Below are the code and all the weights of a small trained network. Each question names an input and a target symbol and asks about switching units off, where a switched-off unit gives its printed mean instead of its output.

import numpy as np


def w(rows, s, z=0):
    codes = np.array(rows[::2]) - 128.0
    scale = np.full(codes.shape[1], s)
    scale[-1] = z or s
    return codes * scale


def f(y):
    return np.maximum(y, 0)


def softmax(a):
    e = np.exp(a - a.max(-1, keepdims=True))
    return e / e.sum(-1, keepdims=True)


def log_softmax(a):
    a = a - a.max(-1, keepdims=True)
    return a - np.log(np.exp(a).sum(-1, keepdims=True))


def net(x, mask):
    ids = ['βγεζηθλπφω'.index(c) for c in x.split()]
    T = len(ids)
    res = E[ids] + P[:T]
    r = res
    for j in range(3):
        rows = slice(4 * j, 4 * j + 4)
        q, k, v = (r @ M[0][rows].T for M in (Q, K, V))
        z = softmax(np.where(np.tri(T) > 0, q @ k.T / 4**0.5, -1e9)) @ v
        o = O[0][rows]
        res = res + np.where(mask[j], z, o[:, -1]) @ o[:, :-1]
    y = f(res @ A[0][:, :-1].T + A[0][:, -1])
    res = res + np.where(mask[3:15], y, B[0][:, -1]) @ B[0][:, :-1]
    return log_softmax(res[-1] @ U[:, :-1].T + U[:, -1])


Q, K, V, O, A, B = {}, {}, {}, {}, {}, {}
E = w([
[132,193,139,133],'β',
[118,172,111,231],'γ',
[112,216,152,139],'ε',
[125,186,135,62],'ζ',
[113,193,114,141],'η',
[97,209,161,64],'θ',
[208,53,248,60],'λ',
[122,164,110,161],'π',
[126,154,90,88],'φ',
[77,102,2,183],'ω',
],0.017)
P = w([
[177,168,81,65],'0',
[203,165,64,54],'1',
[206,147,36,79],'2',
[184,124,22,112],'3',
[177,97,16,133],'4',
[187,82,1,147],'5',
],0.0071)
Q[0] = w([
[145,167,80,40],'head 1',
[174,60,98,74],'head 1',
[141,158,57,126],'head 1',
[125,86,176,110],'head 1',
[86,82,152,150],'head 2',
[120,153,113,38],'head 2',
[152,112,79,151],'head 2',
[162,194,120,140],'head 2',
[130,202,155,103],'head 3',
[148,119,203,86],'head 3',
[140,5,196,166],'head 3',
[159,83,187,231],'head 3',
],0.012)
K[0] = w([
[112,26,55,99],'head 1',
[124,102,55,217],'head 1',
[183,17,173,93],'head 1',
[56,243,60,180],'head 1',
[184,199,228,237],'head 2',
[92,49,139,156],'head 2',
[228,114,178,253],'head 2',
[78,106,90,158],'head 2',
[145,206,160,35],'head 3',
[83,135,43,136],'head 3',
[1,225,115,175],'head 3',
[73,191,84,106],'head 3',
],0.0095)
V[0] = w([
[114,69,113,120],'head 1',
[152,116,14,141],'head 1',
[96,109,91,76],'head 1',
[143,211,161,76],'head 1',
[96,183,212,100],'head 2',
[121,114,163,249],'head 2',
[134,9,134,69],'head 2',
[204,57,106,167],'head 2',
[179,27,147,191],'head 3',
[223,178,148,116],'head 3',
[170,207,129,188],'head 3',
[131,142,99,99],'head 3',
],0.011)
O[0] = w([
[121,160,115,156,144],'head 1',
[186,158,116,168,254],'head 1',
[176,100,104,114,173],'head 1',
[146,76,117,77,118],'head 1',
[110,141,143,104,7],'head 2',
[82,96,175,184,60],'head 2',
[254,191,61,176,110],'head 2',
[170,98,137,202,168],'head 2',
[126,228,151,93,95],'head 3',
[74,166,149,186,201],'head 3',
[148,62,110,148,135],'head 3',
[169,137,147,148,168],'head 3',
],0.0091,0.0084)
A[0] = w([
[172,143,108,206,153],'neuron 1',
[141,110,253,92,167],'neuron 2',
[107,50,113,112,43],'neuron 3',
[108,100,84,196,132],'neuron 4',
[116,122,85,155,151],'neuron 5',
[191,82,193,123,100],'neuron 6',
[173,103,128,78,146],'neuron 7',
[95,47,129,79,11],'neuron 8',
[203,162,93,96,109],'neuron 9',
[138,74,207,149,73],'neuron 10',
[113,74,101,112,1],'neuron 11',
[184,121,80,149,23],'neuron 12',
],0.013,0.0062)
B[0] = w([
[146,121,183,56,255],'neuron 1',
[2,192,138,157,142],'neuron 2',
[161,169,198,97,146],'neuron 3',
[156,150,164,156,216],'neuron 4',
[236,154,158,159,190],'neuron 5',
[95,255,88,171,163],'neuron 6',
[143,108,41,93,161],'neuron 7',
[99,177,232,88,143],'neuron 8',
[66,81,120,165,216],'neuron 9',
[77,158,37,75,137],'neuron 10',
[173,174,158,146,137],'neuron 11',
[59,142,201,131,218],'neuron 12',
],0.0072,0.02)
U = w([
[117,142,138,126,101],'β',
[42,136,126,224,146],'γ',
[90,148,172,152,54],'ε',
[163,146,112,95,99],'ζ',
[127,143,146,125,95],'η',
[166,166,151,82,44],'θ',
[131,250,79,148,126],'λ',
[112,126,132,141,165],'π',
[142,108,74,125,254],'φ',
[194,187,166,160,154],'ω',
],0.011,0.0066)

Each question gives the input, a string of symbols that net reads in full, and the target symbol t.
The units are the heads (4 rows each of Q, K, V and O) and the neurons (one row each of A and B). Each row of codes is followed by its name. A weight is (code - 128) times the scale printed after its matrix; where a second scale follows, it is the last column's (O, A, B and U).
mask holds one flag per unit, heads first, then neurons. A switched-off unit (its flag False) gives its mean, the last column of its rows in O or B, instead of its output. The means were averaged over made-up inputs and are rounded, as every weight is.
A unit's drop is (log p(t) with every unit on - log p(t) with that unit switched off) / (log p(t) with every unit on - log p(t) with every unit switched off).
The circuit of an input: a set's keep is (log p(t) with only the set's units on - log p(t) with every unit switched off) / (log p(t) with every unit on - log p(t) with every unit switched off). Starting from the 12 units with the biggest drops (on a tie, the unit counted first), units are removed one at a time, each time the one whose removal leaves the highest keep (on an exact tie, the one counted first), for as long as the keep stays at least 0.8.
circuit, biggest first: the units of the circuit, biggest drop first
unit that matters most: the unit with the biggest drop
k most important neurons: the k neurons with the biggest drops, biggest first
heads that matter: for each layer, one digit per head in row order, 1 if its drop is at least 0.15 and else 0, layers parted by /
drop of u: that unit's drop, to one decimal
input θ θ ε, target θ: circuit, biggest first	[head 1; head 2]
input θ λ ω ζ, target λ: circuit, biggest first	[head 3]
input ω ω λ π, target λ: heads that matter	101
input λ θ φ π, target λ: 3 most important neurons	[neuron 1; neuron 9; neuron 12]
input ε λ λ λ ε ε, target λ: 3 most important neurons	[neuron 1; neuron 9; neuron 12]
input η φ η, target φ: heads that matter	110
input φ ω ω ω, target ω: heads that matter	000
input π λ β ε ε φ, target λ: heads that matter	001
input ε ε φ, target φ: heads that matter	010
input φ ε ω, target ω: heads that matter	001
input β ω λ γ, target γ: heads that matter	111
input ε λ ω θ, target λ: 2 most important neurons	[neuron 1; neuron 9]
input λ θ γ, target γ: 2 most important neurons	[neuron 1; neuron 5]
input ω ζ ω ω ω φ, target ω: unit that matters most	head 1
input φ ω γ λ β, target λ: 3 most important neurons	[neuron 1; neuron 9; neuron 12]
input β ω β λ θ ω, target λ: drop of head 1	0.2
input φ η φ, target φ: drop of head 1	0.1
input θ λ γ λ ε, target λ: drop of neuron 1	0.3
input ε ζ ω γ λ θ, target λ: drop of head 3	1.1
